Below is a small trained network, with its code and all its weights. Each question gives an input and a class and asks what happens when units are switched off, that is, made to give their printed mean instead of their output.

import numpy as np


def w(rows, s, z=0):
    codes = np.array(rows[::2]) - 128.0
    scale = np.full(codes.shape[1], s)
    scale[-1] = z or s
    return codes * scale


def norm(h):
    return h / np.sqrt((h * h).mean(-1, keepdims=True) + 1e-5)


def f(y):
    return y / 2 * (1 + np.tanh(0.7978845608 * (y + 0.044715 * y**3)))


def log_softmax(a):
    a = a - a.max(-1, keepdims=True)
    return a - np.log(np.exp(a).sum(-1, keepdims=True))


def net(x, mask):
    res = np.array(x, float).reshape(1, 8) / 4 @ E
    u = 0
    for l in range(3):
        y = f(norm(res) @ A[l][:, :-1].T + A[l][:, -1])
        res = res + np.where(mask[u : u + 3], y, B[l][:, -1]) @ B[l][:, :-1]
        u += 3
    return log_softmax(norm(res)[-1] @ U[:, :-1].T + U[:, -1])


A, B = {}, {}
E = w([
[150,81,128,217,93,233,176],'x0',
[154,142,135,122,128,157,108],'x1',
[59,89,126,114,115,103,151],'x2',
[149,135,134,114,126,146,122],'x3',
[213,113,77,120,178,82,254],'x4',
[98,222,87,135,44,95,140],'x5',
[230,117,199,87,69,122,108],'x6',
[130,125,121,119,114,140,118],'x7',
],0.0076)
A[0] = w([
[121,113,151,104,166,151,117,41],'0.n1',
[113,100,195,148,203,130,84,160],'0.n2',
[75,168,1,169,230,180,104,4],'0.n3',
],0.0099,0.0015)
B[0] = w([
[214,179,74,157,182,84,61,147],'0.n1',
[126,85,60,189,148,130,59,231],'0.n2',
[55,83,184,204,169,78,255,254],'0.n3',
],0.0086,0.0046)
A[1] = w([
[235,111,187,116,174,152,104,18],'1.n1',
[87,217,90,19,253,47,80,35],'1.n2',
[8,36,185,48,120,126,147,1],'1.n3',
],0.0066,0.0017)
B[1] = w([
[93,115,118,171,147,75,96,207],'1.n1',
[70,80,153,114,139,165,206,252],'1.n2',
[171,122,103,150,10,115,139,180],'1.n3',
],0.014,0.003)
A[2] = w([
[206,98,250,111,94,62,119,42],'2.n1',
[60,254,58,100,64,128,132,97],'2.n2',
[212,112,15,66,209,107,236,3],'2.n3',
],0.0079,0.0025)
B[2] = w([
[113,148,211,133,114,140,243,186],'2.n1',
[102,49,89,131,211,74,41,208],'2.n2',
[132,184,7,142,105,187,79,252],'2.n3',
],0.014,0.0036)
U = w([
[102,137,236,140,189,92,254,197],'0',
[98,182,59,108,158,153,91,249],'1',
[144,103,83,121,221,63,108,93],'2',
[73,94,169,49,196,207,217,157],'3',
[158,116,112,145,137,51,153,72],'4',
],0.0081,0.0018)

Each question gives the input, the list of numbers given to net, and the class t.
The units are the neurons (one row each of A and B). Each row of codes is followed by its name. A weight is (code - 128) times the scale printed after its matrix; where a second scale follows, it is the last column's (A, B and U).
mask holds one flag per neuron, layer by layer. A switched-off neuron (its flag False) gives its mean, the last column of its row in B, instead of its output. The means were averaged over made-up inputs and are rounded, as every weight is.
A unit's drop is (log p(t) with every unit on - log p(t) with that unit switched off) / (log p(t) with every unit on - log p(t) with every unit switched off).
The circuit of an input: a set's keep is (log p(t) with only the set's units on - log p(t) with every unit switched off) / (log p(t) with every unit on - log p(t) with every unit switched off). Starting from all 9 units, units are removed one at a time, each time the one whose removal leaves the highest keep (on an exact tie, the one counted first), for as long as the keep stays at least 0.8.
circuit, biggest first: the units of the circuit, biggest drop first
top k neurons: the k neurons with the biggest drops, biggest first
k most important neurons of layer l: the k neurons of layer l with the biggest drops, biggest first
input [5,-8,3,-1,8,1,6,-2], class 1: top 2 neurons -> 2.n3, 0.n3
input [-3,-7,4,-8,8,-8,-4,-3], class 1: circuit, biggest first -> 2.n3
input [-8,4,-1,-3,0,-2,-4,-7], class 3: 2 most important neurons of layer 1 -> 1.n2, 1.n1
input [-7,0,3,2,1,-5,-2,6], class 3: top 2 neurons -> 1.n2, 2.n2
input [4,-3,1,-5,5,3,4,-1], class 1: top 3 neurons -> 2.n3, 0.n3, 1.n3
input [-5,-2,3,-4,-7,4,8,-6], class 0: top 2 neurons -> 2.n1, 2.n3
input [-8,-7,2,4,-1,-1,1,0], class 3: top 2 neurons -> 1.n2, 0.n3
input [-5,3,2,5,-7,-3,8,3], class 0: top 2 neurons -> 2.n1, 2.n3
input [2,-8,0,-6,-6,7,2,1], class 2: circuit, biggest first -> 2.n2, 0.n3
input [7,-1,1,-3,7,6,4,4], class 1: circuit, biggest first -> 2.n3, 0.n3
input [6,-7,-4,7,-7,5,8,-4], class 0: circuit, biggest first -> 2.n1, 2.n3
input [-6,-1,-1,-7,5,1,4,-8], class 3: circuit, biggest first -> 1.n2, 0.n3
input [0,5,1,4,-4,2,5,-4], class 0: 2 most important neurons of layer 2 -> 2.n1, 2.n3
input [-2,-1,6,5,3,7,1,6], class 2: circuit, biggest first -> 2.n2
input [-5,7,-1,-6,8,-5,-6,-4], class 1: top 3 neurons -> 2.n3, 2.n1, 1.n1
input [1,4,0,-3,0,8,-2,-7], class 2: top 2 neurons -> 2.n2, 1.n2
input [-8,7,0,-5,5,0,-8,3], class 0: top 2 neurons -> 0.n3, 1.n2
input [-6,4,-2,6,-1,5,3,5], class 3: top 3 neurons -> 1.n2, 0.n2, 2.n3
input [0,4,2,-4,-2,-5,-8,-2], class 0: 2 most important neurons of layer 2 -> 2.n3, 2.n2
input [-2,-1,-4,-7,-6,2,7,-8], class 0: circuit, biggest first -> 2.n1
